Questions about the matrix below.
1) The fifth entry in reading order?
2) The smallest entry in the last column?
3) The first entry in the row that holds the largest entry?
4) The 1st entry on the main diagonal?
5) The entry directly below the smallest entry?
6) The entry in the top-right corner?
7) The entry directly above the smallest entry?
8) The last entry, reading row by row?
array([[22, 25, 25, 22, 20, 20, 34, 30, 20, 21, 20, 31, 26, 26, 21, 23],
       [30, 11, 22, 39, 24, 46, 32, 13, 31, 16, 30, 24, 21, 18, 24, 34],
       [17, 44, 27, 28, 17, 43, 26, 23, 29, 30, 33, 25, 29, 30, 24, 21],
       [33, 38, 23, 21, 23, 25, 21, 29, 36, 33, 31, 24, 24, 24, 34, 22],
       [31, 44, 32, 32, 22, 45, 19, 35, 15, 31, 27, 21, 33, 22, 29, 25],
       [28, 21, 25, 35, 22, 43, 22, 26, 27, 24, 26, 19, 28, 21, 22, 30],
       [33, 25, 24, 27, 39, 21, 28, 21, 34, 30, 19, 27, 19, 33, 46, 30],
       [27, 25, 24, 30, 24, 28, 19, 27, 24, 30, 29, 22, 25, 23, 23, 32],
       [46, 33, 31, 35, 29, 40, 21, 26, 27, 32, 28, 28, 23, 18, 39, 27],
       [30, 19, 23, 22, 37, 17, 34, 20, 24, 20, 19, 33, 22, 22, 37, 24],
       [26, 42, 20, 20, 25, 29, 28, 30, 24, 26, 22, 18, 47, 44, 45, 26]])
1) 20
2) 21
3) 26
4) 22
5) 44
6) 23
7) 25
8) 26

array([[-0.498, -0.132, -0.546,  0.278, -0.528, -0.385, -0.489,  1.019,
        -0.140, -0.418, -1.331, -0.115, -0.423],
       [-0.189, -0.745, -0.498,  0.353,  0.178, -0.330,  0.015,  1.753,
        -0.404, -0.172,  0.009, -0.022, -0.121],
       [-0.584, -0.395,  0.815,  0.409, -0.804, -0.138, -0.084,  2.048,
        -0.681,  0.635, -0.409,  0.389,  0.723],
       [ 0.103, -0.313,  0.143, -0.758, -1.046, -0.521, -0.655,  1.206,
         0.708,  0.001, -0.431, -1.520,  0.183],
       [-0.521, -0.579, -0.464,  0.261, -0.559, -0.452, -0.413,  0.558,
         0.466, -1.571, -1.183, -0.753, -0.610]])
The centre entry: -0.084
The entry just left of the centre entry is -0.138
The entry just left of the smallest entry: 0.466
Read off the entry just left of 0.178.
Answer: 0.353
Read off the entry just left of -0.489.
Answer: -0.385
Read off the entry just right of -1.571.
Answer: -1.183
Read off the smallest entry.
Answer: -1.571
The entry just right of 0.708 is 0.001
Read off the entry just right of the largest entry.
Answer: -0.681
The entry just left of -0.610: -0.753
The maximum: 2.048
Read off the entry just left of 0.708.
Answer: 1.206
The entry just left of 0.183 is -1.520
The entry just left of 0.278: -0.546

[-32 -44 -33 -22 -30 -18 -20]
The median entry is -30
Find the last entry.
-20
The 2nd entry from the left: -44

M = ((11, 10, 7, 7, 9, 11, 7, 8, 5, 8, 11, 9, 8, 11), (24, 27, -10, 9, -3, 19, -10, 8, -27, 19, 1, 0, -4, 25), (14, 9, -2, 6, 19, 15, 4, 0, 17, 12, 11, 7, 10, 7), (1, -28, -22, -35, 29, 25, -21, -24, -33, -27, 34, -7, -6, -5), (-3, -7, -9, -10, 0, 2, -8, -8, -10, -8, 0, -5, -5, -4), (-3, 28, 16, 34, -34, -28, 17, 21, 31, 28, -42, 3, 3, 2), (-1, -21, -22, -29, 15, 15, -19, -21, -28, -22, 19, -9, -9, -5), (-6, 16, 12, 23, -26, -23, 11, 14, 21, 17, -31, 0, 0, -2), (-2, -2, -4, -3, -1, 0, -2, -3, 0, -2, -3, -2, -1, -2), (-35, -35, 5, -15, -8, -31, 6, -14, 27, -27, -12, -6, -2, -35), (-7, 16, 13, 23, -27, -25, 11, 14, 21, 17, -33, -1, 0, -3), (-20, -18, 0, -8, -7, -19, 1, -9, 13, -15, -10, -5, -3, -19), (23, 26, -8, 9, -2, 19, -8, 9, -24, 18, 1, 1, -3, 25), (6, 6, 8, 4, 5, 10, 7, 10, -1, 3, 9, 10, 7, 10))
The entry just left of -42 -> 28
Read off the entry just right of the smallest entry.
Answer: 3
Read off the entry just right of -18.
Answer: 0
